2756,3880,4322,3336,3105,9858 -> 3336
4,8,9,2,5 -> 9
3,4,3,5,8,1 -> 5
2,4,5,6,9 -> 5
46,152,97,189,81,215,173 -> 81
220,22,80,16 -> 22
106,56,40,4,7,209 -> 4
---
Q: [ 738   86  -49 -155 -335  716  213]
A: 86

Q:
[[  16 -352 -248  438  432   69]
 [-121 -130  267 -643  470  377]]
A: -352

Q: [  32 -282 -291  -52 -629  -86]
A: -282

Q:
[[418 215 604 403]
 [637 271 737 356]
 [461 227 637 405]]
A: 215

Q:
[[-180  307  244  107   73  -11]
 [-424  542  507  236 -245  144]
 [ 361 -206 -238 -275   93 -257]]
A: 307

Q: [ 325 -335 -131  214  383 -720]
A: -335

Q: [  75 -122   35 -200   82 -571   65]
A: -122
---
[541, -85, 117, 261] Answer: 117
[22, -6, 50, 723, 11] Answer: 723
[-16, -1, 13, 46, -25, 558] Answer: -25
[81, 456, -726, 695] Answer: -726
[-180, 673, -244, -500, 450] Answer: -500
[-242, -180, 533, 609] Answer: 533
[-6, 6, -30, -469, 75, 710] Answer: 75
[-88, -430, 561, -311, -44] Answer: -311
---
[[135,-362,411,299,228,-566,-686],
[-244,-295,-85,73,179,-7,104],
[37,-344,152,327,52,-477,-374]] -> -566

[[444,522,-131,-415,-202],
[344,-580,210,379,164],
[310,-580,143,445,219]] -> -415

[[336,190,-33,-115],
[687,29,94,-158],
[274,457,-218,539]] -> -33

[[571,482,197,172,53,-112,-124],
[-15,337,41,260,415,320,142],
[-535,123,-26,123,127,-57,234]] -> -112

[[-7,1,32,509],
[-9,39,510,508],
[7,16,513,519]] -> 32

[[-678,694,-699,-690,-696,-633],
[-481,543,-650,-713,-648,-435],
[-640,677,-701,-675,-695,-586]] -> -696

[[-276,218,447,121,-311,-286],
[-206,247,408,67,-289,-469],
[-105,96,25,-319,-307,-689]] -> -311

[[-187,-726,135,-13,324],
[-39,570,-159,-225,-43],
[-174,-661,128,-214,164]] -> -13

[[-187,-200,-297,91,-417,379,-605],
[-88,58,-605,-540,-93,127,-96],
[92,-75,-522,-197,-195,-34,-115]] -> 379

[[-189,663,507,-30,-150,308],
[-83,-134,-145,15,-10,-114],
[-146,160,-87,303,-111,447]] -> -150
---
(-132, 303, -593, 431, -224) ==> -224
(33, -23, 630, -147, -589, 58) ==> 58
(-18, 142, -342, 51, -544, -678) ==> -678
(511, -518, -325, 140) ==> 140
(142, 88, 101, -90, 523, 69) ==> 69
(11, 579, -200, -492) ==> -492
(-199, 536, 191, -148, 487, 84) ==> 84
---
[[386,518,552,-22],
[316,166,-21,669]]
552

[274,348,150,37,-541,179]
-541

[604,-489,-313,232,467,-358,237]
-358

[598,229,-448,-139]
-448

[[247,477,-397,389,-50,127,257],
[254,-324,247,176,100,702,-242],
[337,-358,-18,255,451,46,291]]
127

[291,35,-370,710]
-370

[[164,262,503,-590,591],
[-337,553,574,663,38],
[-36,471,-178,-5,113]]
-590

[[72,-92,329,-43,691,-389,275],
[172,35,113,-7,-86,-207,-237]]
-389
---
[[-0.057, -0.158, -0.189, 0.148, 0.053, -0.115, -0.091], [-0.022, 0.022, 0.069, -0.185, -0.099, -0.078, 0.117]] out 0.022
[[19.0, -20.3, 5.9, 12.0, -11.7, -14.1], [-4.2, 9.0, 13.7, 8.5, 19.6, 15.7], [10.1, 12.9, 8.3, 10.9, 13.3, 14.1]] out 9.0
[[0.86, -0.28, 1.04, -1.15], [0.77, 0.72, 1.20, 0.40]] out 0.72
[[-0.88, -3.43, -17.63, 13.53, -1.58], [9.83, 9.40, -7.84, 4.27, -2.17]] out 9.40
[[0.18, 0.14, 0.01, -0.04, -0.11, 0.17, 0.04], [-0.10, 0.03, 0.12, -0.04, 0.15, -0.06, 0.19], [-0.21, -0.07, -0.02, 0.02, 0.11, 0.09, 0.05]] out 0.03
[[6.29, 2.79, 22.01, -6.00, -21.45, 1.64], [-20.37, -12.17, -18.69, -14.83, 16.93, 11.85]] out -12.17
[[0.129, -0.468, -1.065, 1.349], [0.314, -0.763, 0.765, -1.451]] out -0.763
[[0.07, 0.03, 0.05, 0.20, 0.07, 0.00, 0.11], [0.01, 0.09, 0.15, 0.11, 0.09, 0.00, 0.10], [0.14, -0.17, 0.20, 0.11, 0.10, -0.08, 0.20]] out 0.09
---
[[370, 925, 845, 194, 617], [195, 129, 377, 49, 471]] => 194
[38, 72, 19, 24, 75] => 24
[[830, 376, 407, 667, 302], [220, 737, 772, 390, 794], [229, 749, 799, 394, 802]] => 667
[774, 557, 697, 220, 927] => 220
[[53, 60, 63, 67, 27], [59, 83, 58, 92, 15], [61, 80, 56, 91, 15]] => 67
[202, 118, 104, 121, 60] => 121
---
Input:
[[-74,-12,-238,1,-253],
[430,-117,-641,469,169],
[-177,-226,74,-113,-282]]
Output: -253

Input:
[[456,-25,-386,738],
[-266,91,159,-64]]
Output: 738

Input: [565,397,693,262,-368,356]
Output: 356

Input: [-256,-680,-616,413,56]
Output: 56

Input: [-335,-540,-564,687,-29,-580]
Output: -580

Input:
[[648,97,405,414],
[-510,398,447,389],
[-119,-441,-526,-535]]
Output: 414

Input: [-266,337,-347,295,283,630]
Output: 630

Input:
[[-524,-58,-25,195,159,-151],
[-478,256,-21,27,135,-115],
[-333,-344,-29,224,173,-113]]
Output: -151

Input:
[[-241,697,-458,-93],
[201,579,-349,-581]]
Output: -93
---
[8, 6, 4, 3, 2, 0] result: 3
[-1, -29, -16, 38] result: -29
[5, 3, 7, 8, 0, 8, 6] result: 0
[40, -28, -40, -6, -18, 38] result: -6
[39, 86, 91, 29, 8, 97] result: 29
[7870, 2510, 8380, 2379] result: 2510
[5874, 9094, 5401, 9994, 7028, 1447] result: 9994
[5352, 4194, 8067, 2855, 6151] result: 8067
[911, 108, 867, 564] result: 108
[4725, 2650, 4547, 6766, 8649] result: 4547
---
[[604,-521,-206,495,-76,-64,-365],
[66,-105,-84,383,136,443,292]] | 66

[38,-350,375,-179,-537] | 38

[[-342,-466,249,-253,-226],
[-559,-540,375,-381,-401],
[472,376,-309,320,246]] | 472

[-448,-571,-475,-124] | -448

[255,-207,-480,-539,-497,-555,-443] | 255

[568,555,585,562,516] | 568

[-218,546,-96,574,-696,-109] | -218
---
[411,415,631,-33,-587] out -587
[626,-353,225,-214,-290] out -290
[9,272,20,-225,-695] out -695
[-551,-620,-85,25,80] out 80
[273,41,539,394,-318] out -318
[131,218,410,555,-525] out -525
[169,-636,-320,-175,-129] out -129
[75,-26,24,-154,-614] out -614
---
[ 965 -384  442 -818] -384

[[ 30  15 -18   0 -37]
 [-10   9  -1 -25  10]
 [-19  27   1   0 -16]] 1

[[6183 5865 3056 5104]
 [4554 8288 2276 3289]] 8288

[[4 4 6 3]
 [5 1 8 5]] 1

[548 860 510  96 634 465 748] 634

[3668 6631 8147 1558 2939 5390] 1558

[ 528 -755 -569  -33  312  -48] -33

[167  59  50 221 107 230] 221
